Questions about the matrix below. Counting starts at 1.
1) What is the entry in row 3 and column 1?
2) What is the entry at row 1, column 3?
3) What is the entry at row 2, column 1?
4) What is the entry directly above the largest entry?
5) What is the top-left entry?
6) What is the bottom-right entry?
7) What is the entry just left of 53?
8) What is the entry just right of 25?
5,-19,-2,-25,-19,-43,-3,-47,-30,5,33,-26,-28
-49,31,32,-58,25,15,-1,-62,-51,-11,67,-47,-10
-23,-19,2,-35,-16,-7,-26,-35,-49,-8,60,-31,-25
-48,-11,-3,-32,3,10,-44,-51,-8,-30,61,-55,-30
-23,-18,2,-30,-14,-8,-23,-32,-49,-10,60,-25,-22
-15,-21,-2,-31,-16,-22,-18,-21,-47,1,53,-19,-27
1) -23
2) -2
3) -49
4) 33
5) 5
6) -27
7) 1
8) 15

m =
[[27 53 69 24 46 43 40]
 [44 22 55 42 40 42 36]
 [42 72 62 41 48 47 39]
 [30 19 44 25 54 42 41]
 [46 51 89 37 53 62 36]
 [30 39 54 32 46 53 49]
 [54 39 54 63 31 51 47]
 [53 38 61 71 21 51 46]
 [48 38 72 25 59 44 39]
 [46 40 40 33 51 53 58]
 [46 45 57 35 38 34 40]]
Counting starts at 1.
The entry just right of the centre entry -> 46
The entry in row 1 and column 1 -> 27
The entry in the top-right corner?
A: 40
The bottom-right entry is 40
The entry just left of the largest entry?
A: 51
The entry at row 1, column 3?
A: 69
The entry in row 2 and column 1?
A: 44
The entry in row 2 and column 2?
A: 22
The entry in the bottom-left corner -> 46
The entry directly above the smallest entry is 72
The entry just left of the centre entry -> 54
The bottom entry of the column that holds the smallest entry -> 45
The entry in row 3 and column 1?
A: 42
The largest entry?
A: 89
The entry directly above the largest entry?
A: 44
The entry directly below 32?
A: 63
The top entry of the column that holds the smallest entry is 53
The entry directly above the centre entry -> 37
The entry directly below 69?
A: 55

Questions about the grid below.
1) Which number is the entry in the bottom-left corner?
2) Which number is the top-right entry?
3) Which number is the bottom-right entry?
4) Which number is the third entry, reading row by row?
5) Which number is the entry just right of 15?
-65,-10,-31,-7,-8,-65
28,-31,-39,15,-44,28
-69,-4,-28,-10,-3,-69
1) -69
2) -65
3) -69
4) -31
5) -44

Questions about the array below. Indices start at 1.
1) Report the entry at row 1, column 3.
2) Report the top-left entry.
3) Report the entry at row 2, column 1.
4) Report the entry at row 3, column 1.
5) Report the entry at row 3, column 3.
6) Report the entry at row 1, column 2.
7) Report the entry just right of the smallest entry.
8) Report the smallest entry.
[[5, 3, 4, 4, 7, 4, 5, 4, 5, 6],
 [4, 4, 3, 2, 5, 6, 7, 4, 3, 4],
 [4, 6, 2, 4, 4, 3, 4, 4, 4, 3],
 [4, 4, 4, 6, 5, 6, 3, 5, 3, 4],
 [5, 4, 4, 7, 3, 4, 7, 4, 4, 3],
 [5, 5, 5, 4, 6, 4, 4, 4, 6, 5],
 [4, 4, 6, 4, 6, 5, 5, 4, 3, 5],
 [4, 4, 6, 6, 5, 3, 3, 4, 4, 5],
 [4, 4, 5, 3, 5, 6, 5, 5, 2, 4],
 [5, 4, 5, 6, 6, 4, 3, 3, 7, 5],
 [5, 4, 1, 3, 5, 4, 5, 4, 3, 5],
 [5, 4, 3, 3, 5, 4, 6, 4, 3, 5],
 [3, 4, 4, 5, 0, 3, 4, 4, 5, 5],
 [5, 4, 3, 4, 6, 5, 4, 4, 3, 7]]
1) 4
2) 5
3) 4
4) 4
5) 2
6) 3
7) 3
8) 0

a = 13,31,46,0,-29,27,67,11,-28,16,49,22
Which number is the maximum? 67
Which number is the entry just right of 13? 31
Which number is the entry just left of 0? 46
